Below is a small trained network, with its code and all its weights. Each question gives an input and a class and asks what happens when units are switched off, that is, made to give their printed mean instead of their output.

import numpy as np


def w(rows, s, z=0):
    codes = np.array(rows[::2]) - 128.0
    scale = np.full(codes.shape[1], s)
    scale[-1] = z or s
    return codes * scale


def f(y):
    return np.maximum(y, 0)


def log_softmax(a):
    a = a - a.max(-1, keepdims=True)
    return a - np.log(np.exp(a).sum(-1, keepdims=True))


def net(x, mask):
    res = np.array(x, float).reshape(1, 5) / 4 @ E
    y = f(res @ A[0][:, :-1].T + A[0][:, -1])
    res = res + np.where(mask, y, B[0][:, -1]) @ B[0][:, :-1]
    return log_softmax(res[-1] @ U[:, :-1].T + U[:, -1])


A, B = {}, {}
E = w([
[33,47,131,161,131],'x0',
[92,169,109,148,190],'x1',
[101,61,255,104,113],'x2',
[227,80,196,142,194],'x3',
[137,98,92,57,149],'x4',
],0.0095)
A[0] = w([
[82,67,123,161,148,160],'N0',
[123,162,68,114,135,131],'N1',
[156,146,170,38,163,148],'N2',
[179,57,144,96,191,52],'N3',
[133,138,3,106,153,37],'N4',
[129,98,115,139,158,69],'N5',
[128,83,128,137,69,113],'N6',
[51,20,126,173,162,202],'N7',
[116,160,86,99,165,66],'N8',
[111,85,156,110,80,152],'N9',
[102,84,111,158,83,116],'N10',
[181,112,163,161,123,170],'N11',
[191,104,156,132,110,5],'N12',
[95,151,100,139,131,116],'N13',
[154,87,58,117,95,121],'N14',
[125,124,79,114,146,86],'N15',
[92,186,170,178,195,124],'N16',
[73,113,123,142,155,202],'N17',
],0.02,0.0029)
B[0] = w([
[187,83,117,80,119,200],'N0',
[130,193,97,139,108,202],'N1',
[28,33,71,169,147,199],'N2',
[183,30,70,209,122,221],'N3',
[191,219,59,109,126,240],'N4',
[152,113,95,130,121,148],'N5',
[82,180,179,89,136,170],'N6',
[204,61,145,1,133,252],'N7',
[94,185,94,134,151,181],'N8',
[90,200,131,99,95,191],'N9',
[87,94,174,89,150,176],'N10',
[142,125,186,152,198,203],'N11',
[174,90,163,144,125,189],'N12',
[170,99,99,172,121,178],'N13',
[157,182,193,130,153,176],'N14',
[143,156,96,120,158,168],'N15',
[107,139,223,167,181,195],'N16',
[172,106,131,102,167,187],'N17',
],0.027,0.016)
U = w([
[141,120,99,188,2,3],'0',
[192,183,69,179,149,72],'1',
[40,98,24,141,92,189],'2',
[135,87,117,52,118,92],'3',
[208,19,159,160,165,170],'4',
[142,167,202,214,153,205],'5',
[34,146,95,110,74,94],'6',
],0.008,0.0033)

Each question gives the input, the list of numbers given to net, and the class t.
The units are the neurons (one row each of A and B). Each row of codes is followed by its name. A weight is (code - 128) times the scale printed after its matrix; where a second scale follows, it is the last column's (A, B and U).
mask holds one flag per neuron, in row order. A switched-off neuron (its flag False) gives its mean, the last column of its row in B, instead of its output. The means were averaged over made-up inputs and are rounded, as every weight is.
A unit's drop is (log p(t) with every unit on - log p(t) with that unit switched off) / (log p(t) with every unit on - log p(t) with every unit switched off).
The circuit of an input: a set's keep is (log p(t) with only the set's units on - log p(t) with every unit switched off) / (log p(t) with every unit on - log p(t) with every unit switched off). Starting from the 12 units with the biggest drops (on a tie, the unit counted first), units are removed one at a time, each time the one whose removal leaves the highest keep (on an exact tie, the one counted first), for as long as the keep stays at least 0.8.
circuit, biggest first: the units of the circuit, biggest drop first
most important unit: the unit with the biggest drop
top k neurons: the k neurons with the biggest drops, biggest first
drop of u: that unit's drop, to one decimal
input [8,5,6,0,2], class 3: circuit, biggest first	N9
input [-6,-5,5,-1,-2], class 5: top 4 neurons	N7; N3; N0; N9
input [-1,-5,-5,3,-7], class 5: top 3 neurons	N7; N3; N0
input [7,7,-1,-1,5], class 3: top 2 neurons	N3; N7
input [7,1,-4,-8,4], class 1: top 3 neurons	N4; N1; N13
input [-4,4,-2,8,-8], class 5: top 2 neurons	N7; N16
input [4,-7,-4,-3,3], class 1: top 2 neurons	N4; N14
input [2,0,6,-1,7], class 3: top 2 neurons	N9; N11
input [1,-2,1,-6,4], class 1: top 2 neurons	N7; N2
input [-5,-6,-2,-2,-5], class 5: top 3 neurons	N7; N4; N3
input [7,-6,-5,-6,1], class 3: top 2 neurons	N10; N7
input [-3,7,-2,8,-8], class 5: top 2 neurons	N7; N16
input [-5,6,8,-2,3], class 2: top 2 neurons	N2; N7
input [3,-6,7,-2,7], class 3: top neuron	N9
input [-5,-5,2,-7,7], class 6: top 2 neurons	N3; N2
input [-5,4,3,-1,-5], class 5: drop of N7	0.4
input [-3,5,-4,6,-4], class 5: drop of N10	0.0
input [2,3,8,-2,5], class 3: drop of N9	0.3
input [-6,1,2,0,6], class 2: drop of N2	0.1
input [-4,6,-6,7,-5], class 5: most important unit	N16
